Below are the code and all the weights of a small trained network. Each question names an input and a class and asks about switching units off, where a switched-off unit gives its printed mean instead of its output.

import numpy as np


def w(rows, s, z=0):
    codes = np.array(rows[::2]) - 128.0
    scale = np.full(codes.shape[1], s)
    scale[-1] = z or s
    return codes * scale


def norm(h):
    return h / np.sqrt((h * h).mean(-1, keepdims=True) + 1e-5)


def f(y):
    return y / 2 * (1 + np.tanh(0.7978845608 * (y + 0.044715 * y**3)))


def log_softmax(a):
    a = a - a.max(-1, keepdims=True)
    return a - np.log(np.exp(a).sum(-1, keepdims=True))


def net(x, mask):
    res = np.array(x, float).reshape(1, 7) / 4 @ E
    u = 0
    for l in range(2):
        y = f(norm(res) @ A[l][:, :-1].T + A[l][:, -1])
        res = res + np.where(mask[u : u + 16], y, B[l][:, -1]) @ B[l][:, :-1]
        u += 16
    return log_softmax(norm(res)[-1] @ U[:, :-1].T + U[:, -1])


A, B = {}, {}
E = w([
[138,61,164,4,137,135],'x0',
[185,207,129,86,170,69],'x1',
[130,128,129,128,130,128],'x2',
[130,129,126,127,128,128],'x3',
[130,128,131,130,130,133],'x4',
[135,158,176,116,61,123],'x5',
[70,169,100,87,158,161],'x6',
],0.0014)
A[0] = w([
[34,193,90,44,147,190,16],'L0N0',
[142,40,36,149,246,82,78],'L0N1',
[129,181,183,97,26,117,71],'L0N2',
[173,190,183,96,192,105,47],'L0N3',
[51,152,96,75,134,136,6],'L0N4',
[74,79,147,140,38,185,117],'L0N5',
[136,107,153,43,106,120,79],'L0N6',
[106,132,173,100,58,90,40],'L0N7',
[187,54,158,67,132,174,73],'L0N8',
[43,58,121,135,87,197,63],'L0N9',
[192,211,148,75,178,57,98],'L0N10',
[252,20,169,184,124,65,93],'L0N11',
[178,67,121,38,140,189,88],'L0N12',
[128,178,130,93,14,124,108],'L0N13',
[112,110,192,133,137,128,130],'L0N14',
[138,91,184,40,148,176,59],'L0N15',
],0.0036,0.0018)
B[0] = w([
[109,224,130,61,3,203,167],'L0N0',
[212,186,247,152,216,254,204],'L0N1',
[191,128,193,177,219,191,143],'L0N2',
[212,58,60,109,97,138,150],'L0N3',
[177,188,182,68,64,160,98],'L0N4',
[202,82,79,122,166,135,214],'L0N5',
[100,128,159,158,167,126,163],'L0N6',
[186,141,147,88,165,180,100],'L0N7',
[80,132,130,134,107,88,188],'L0N8',
[221,72,58,96,114,144,202],'L0N9',
[171,30,45,130,104,154,249],'L0N10',
[36,251,104,28,14,241,233],'L0N11',
[65,98,152,179,162,88,207],'L0N12',
[156,127,206,181,207,164,150],'L0N13',
[138,124,93,112,134,158,136],'L0N14',
[115,126,149,179,115,81,185],'L0N15',
],0.0032,0.0013)
A[1] = w([
[116,52,57,131,121,158,63],'L1N0',
[180,185,117,82,163,74,114],'L1N1',
[149,200,200,114,197,166,105],'L1N2',
[41,78,178,84,153,2,39],'L1N3',
[203,142,64,80,125,34,16],'L1N4',
[170,24,33,112,97,152,51],'L1N5',
[124,186,130,78,5,162,22],'L1N6',
[101,178,87,224,137,64,109],'L1N7',
[191,115,190,137,54,127,153],'L1N8',
[78,94,179,153,81,174,147],'L1N9',
[117,217,138,43,37,179,4],'L1N10',
[142,74,155,165,127,90,120],'L1N11',
[190,138,62,82,130,59,29],'L1N12',
[131,139,98,212,167,93,97],'L1N13',
[74,157,148,172,83,87,129],'L1N14',
[185,128,220,163,170,184,73],'L1N15',
],0.0041,0.0024)
B[1] = w([
[200,186,82,176,110,103,178],'L1N0',
[111,156,63,190,81,135,128],'L1N1',
[201,58,154,224,163,180,155],'L1N2',
[48,128,220,83,54,23,164],'L1N3',
[183,105,45,230,101,130,110],'L1N4',
[189,144,37,218,74,31,247],'L1N5',
[43,210,50,39,140,188,156],'L1N6',
[52,56,213,22,80,32,169],'L1N7',
[83,150,67,150,182,156,170],'L1N8',
[181,187,75,151,139,106,201],'L1N9',
[74,230,33,87,85,140,175],'L1N10',
[106,160,95,46,121,150,132],'L1N11',
[163,73,53,202,80,135,109],'L1N12',
[107,137,168,32,98,108,150],'L1N13',
[135,47,116,73,170,91,118],'L1N14',
[133,115,145,143,255,191,146],'L1N15',
],0.0036,0.0014)
U = w([
[255,27,24,227,26,36,152],'0',
[37,56,233,26,37,22,242],'1',
[33,234,51,22,39,210,65],'2',
[215,52,227,196,229,222,4],'3',
],0.0063,0.0025)

Each question gives the input, the list of numbers given to net, and the class t.
The units are the neurons (one row each of A and B). Each row of codes is followed by its name. A weight is (code - 128) times the scale printed after its matrix; where a second scale follows, it is the last column's (A, B and U).
mask holds one flag per neuron, layer by layer. A switched-off neuron (its flag False) gives its mean, the last column of its row in B, instead of its output. The means were averaged over made-up inputs and are rounded, as every weight is.
A unit's drop is (log p(t) with every unit on - log p(t) with that unit switched off) / (log p(t) with every unit on - log p(t) with every unit switched off).
The circuit of an input: a set's keep is (log p(t) with only the set's units on - log p(t) with every unit switched off) / (log p(t) with every unit on - log p(t) with every unit switched off). Starting from the 12 units with the biggest drops (on a tie, the unit counted first), units are removed one at a time, each time the one whose removal leaves the highest keep (on an exact tie, the one counted first), for as long as the keep stays at least 0.8.
circuit, biggest first: the units of the circuit, biggest drop first
unit that matters most: the unit with the biggest drop
top k neurons: the k neurons with the biggest drops, biggest first
top k neurons in layer l: the k neurons of layer l with the biggest drops, biggest first
input [-6,2,6,8,8,-3,-6], class 1: circuit, biggest first : (L1N7)
input [4,-7,6,-8,-1,7,-1], class 0: top 3 neurons in layer 0 : (L0N9; L0N5; L0N1)
input [2,-2,1,-7,0,-1,1], class 0: top 2 neurons : (L0N9; L0N5)
input [-5,2,5,2,2,5,4], class 1: top 3 neurons : (L0N1; L1N7; L0N11)
input [5,-7,1,-8,-6,6,5], class 0: circuit, biggest first : (L0N5; L1N5)
input [-7,-1,-6,-1,-2,5,-8], class 2: circuit, biggest first : (L0N11; L1N6)
input [-2,4,-4,-1,8,-7,5], class 3: top 3 neurons : (L0N1; L0N11; L1N2)
input [0,5,6,2,-3,-6,1], class 3: top 3 neurons in layer 0 : (L0N1; L0N9; L0N5)
input [-7,4,-8,-6,5,6,7], class 1: circuit, biggest first : (L1N7; L0N11)
input [-6,-5,0,0,-4,1,-2], class 1: top 2 neurons : (L1N7; L0N10)
input [0,-3,7,1,7,-3,3], class 0: top 2 neurons : (L0N11; L0N9)
input [-6,-5,-6,-6,-1,2,-1], class 1: top 3 neurons : (L1N7; L0N10; L0N3)
input [0,6,-2,8,0,8,-5], class 3: circuit, biggest first : (L0N2; L1N15)
input [7,1,3,5,7,0,5], class 1: top 2 neurons : (L0N11; L0N12)
input [5,-5,5,-3,0,-4,1], class 0: top 4 neurons : (L0N9; L0N5; L1N5; L1N0)
input [-7,-4,2,-1,-6,-1,-1], class 1: unit that matters most : L0N10
input [-8,6,-4,-4,0,7,0], class 1: top 3 neurons : (L1N7; L0N1; L0N9)
input [5,6,5,1,5,-2,5], class 0: top 2 neurons : (L0N11; L0N10)
input [6,-6,8,-2,-5,8,-1], class 3: top 2 neurons in layer 0 : (L0N2; L0N13)
input [-5,6,-1,3,1,3,-7], class 2: top 2 neurons in layer 1 : (L1N6; L1N5)
input [-1,0,5,2,-2,-2,1], class 3: top 2 neurons in layer 0 : (L0N1; L0N11)
input [5,-5,-8,3,7,7,-8], class 2: top 2 neurons : (L0N11; L0N1)
input [1,-1,-3,2,-5,5,-6], class 2: top 3 neurons : (L0N11; L0N1; L1N10)
input [-5,2,5,-8,4,0,5], class 1: top 3 neurons : (L0N11; L1N7; L0N9)
input [-6,1,0,7,5,-8,1], class 3: circuit, biggest first : (L0N1)
input [-5,4,6,4,3,-2,-3], class 1: top 2 neurons in layer 0 : (L0N9; L0N5)
